Below is a small trained network, with its code and all its weights. Each question gives an input and a class and asks what happens when units are switched off, that is, made to give their printed mean instead of their output.

import numpy as np


def w(rows, s, z=0):
    codes = np.array(rows[::2]) - 128.0
    scale = np.full(codes.shape[1], s)
    scale[-1] = z or s
    return codes * scale


def f(y):
    return y / 2 * (1 + np.tanh(0.7978845608 * (y + 0.044715 * y**3)))


def log_softmax(a):
    a = a - a.max(-1, keepdims=True)
    return a - np.log(np.exp(a).sum(-1, keepdims=True))


def net(x, mask):
    res = np.array(x, float).reshape(1, 5) / 4 @ E
    y = f(res @ A[0][:, :-1].T + A[0][:, -1])
    res = res + np.where(mask, y, B[0][:, -1]) @ B[0][:, :-1]
    return log_softmax(res[-1] @ U[:, :-1].T + U[:, -1])


A, B = {}, {}
E = w([
[159,251,146,177],'x0',
[126,128,132,127],'x1',
[127,128,131,127],'x2',
[115,69,151,244],'x3',
[15,170,69,152],'x4',
],0.015)
A[0] = w([
[124,221,161,145,31],'neuron 1',
[102,64,171,106,47],'neuron 2',
[78,84,172,207,104],'neuron 3',
[87,70,75,159,44],'neuron 4',
[114,13,113,110,73],'neuron 5',
[174,184,122,47,15],'neuron 6',
[66,101,110,45,121],'neuron 7',
[161,103,166,83,57],'neuron 8',
[118,1,86,94,178],'neuron 9',
[92,115,102,170,97],'neuron 10',
[223,105,163,83,177],'neuron 11',
[202,136,184,200,114],'neuron 12',
[46,108,97,50,149],'neuron 13',
[169,144,122,196,141],'neuron 14',
[87,92,156,189,216],'neuron 15',
[187,131,223,172,93],'neuron 16',
[133,208,121,118,61],'neuron 17',
[135,28,123,117,9],'neuron 18',
[46,162,134,167,5],'neuron 19',
[21,114,63,41,174],'neuron 20',
[109,175,110,110,40],'neuron 21',
[102,136,90,72,115],'neuron 22',
[238,83,150,81,62],'neuron 23',
[148,180,117,32,203],'neuron 24',
[89,149,93,161,80],'neuron 25',
[205,142,189,201,103],'neuron 26',
[60,99,66,71,159],'neuron 27',
[161,100,187,71,38],'neuron 28',
[2,164,104,163,122],'neuron 29',
[107,93,126,166,56],'neuron 30',
[73,157,72,174,2],'neuron 31',
[145,156,129,86,161],'neuron 32',
[160,118,136,112,165],'neuron 33',
[162,174,158,68,27],'neuron 34',
[102,146,74,159,69],'neuron 35',
[210,100,194,93,252],'neuron 36',
[116,32,111,98,235],'neuron 37',
[97,73,133,232,92],'neuron 38',
[126,71,135,120,52],'neuron 39',
[162,125,218,148,89],'neuron 40',
[198,126,72,67,121],'neuron 41',
[119,107,118,150,84],'neuron 42',
],0.014,0.0095)
B[0] = w([
[104,174,211,99,176],'neuron 1',
[192,178,99,175,160],'neuron 2',
[129,173,145,139,196],'neuron 3',
[68,71,156,119,166],'neuron 4',
[154,204,169,186,205],'neuron 5',
[244,188,70,168,182],'neuron 6',
[105,47,69,148,192],'neuron 7',
[80,127,154,35,157],'neuron 8',
[110,203,190,184,240],'neuron 9',
[100,145,148,146,156],'neuron 10',
[149,188,186,147,225],'neuron 11',
[126,73,65,46,211],'neuron 12',
[101,47,79,158,207],'neuron 13',
[158,85,71,40,179],'neuron 14',
[180,153,112,80,207],'neuron 15',
[130,79,74,71,202],'neuron 16',
[111,164,197,158,172],'neuron 17',
[248,206,45,180,178],'neuron 18',
[221,182,128,140,161],'neuron 19',
[114,54,76,164,237],'neuron 20',
[66,118,184,83,148],'neuron 21',
[90,76,104,147,171],'neuron 22',
[26,125,197,110,206],'neuron 23',
[88,189,204,129,227],'neuron 24',
[145,156,159,130,157],'neuron 25',
[148,51,60,60,212],'neuron 26',
[105,54,92,148,205],'neuron 27',
[58,106,145,126,164],'neuron 28',
[92,176,192,147,214],'neuron 29',
[63,122,164,87,149],'neuron 30',
[220,202,125,162,162],'neuron 31',
[105,164,181,182,171],'neuron 32',
[159,164,123,127,161],'neuron 33',
[206,199,92,143,165],'neuron 34',
[143,172,134,86,151],'neuron 35',
[195,188,119,156,249],'neuron 36',
[86,136,196,45,231],'neuron 37',
[141,202,185,99,207],'neuron 38',
[165,175,124,234,153],'neuron 39',
[136,101,94,73,177],'neuron 40',
[89,153,176,164,180],'neuron 41',
[103,107,173,148,136],'neuron 42',
],0.011,0.02)
U = w([
[43,156,184,142,63],'0',
[211,186,107,150,255],'1',
[124,26,3,133,144],'2',
],0.016,0.0029)

Each question gives the input, the list of numbers given to net, and the class t.
The units are the neurons (one row each of A and B). Each row of codes is followed by its name. A weight is (code - 128) times the scale printed after its matrix; where a second scale follows, it is the last column's (A, B and U).
mask holds one flag per neuron, in row order. A switched-off neuron (its flag False) gives its mean, the last column of its row in B, instead of its output. The means were averaged over made-up inputs and are rounded, as every weight is.
A unit's drop is (log p(t) with every unit on - log p(t) with that unit switched off) / (log p(t) with every unit on - log p(t) with every unit switched off).
unit that matters most: the unit with the biggest drop
k most important neurons: the k neurons with the biggest drops, biggest first
drop of u: that unit's drop, to one decimal
input [-7,6,4,-4,-8], class 0: unit that matters most => neuron 23
input [2,-7,0,1,8], class 1: 2 most important neurons => neuron 31; neuron 19
input [1,-1,6,8,-7], class 2: 2 most important neurons => neuron 26; neuron 12
input [0,2,-8,-6,-1], class 0: 2 most important neurons => neuron 24; neuron 18
input [1,7,2,4,4], class 1: 4 most important neurons => neuron 23; neuron 19; neuron 37; neuron 31
input [3,5,-2,2,8], class 1: 3 most important neurons => neuron 31; neuron 19; neuron 23
input [8,4,3,5,0], class 2: 2 most important neurons => neuron 26; neuron 12
input [2,1,-1,2,5], class 1: 4 most important neurons => neuron 23; neuron 31; neuron 19; neuron 37
input [3,8,5,-7,1], class 0: 4 most important neurons => neuron 24; neuron 18; neuron 36; neuron 21
input [-3,-4,-1,-5,-8], class 0: 2 most important neurons => neuron 23; neuron 28
input [2,1,-4,5,6], class 1: drop of neuron 19 => 0.4
input [-8,-2,-6,6,-4], class 1: drop of neuron 18 => 7.5
input [1,1,0,5,1], class 1: drop of neuron 23 => 2.2
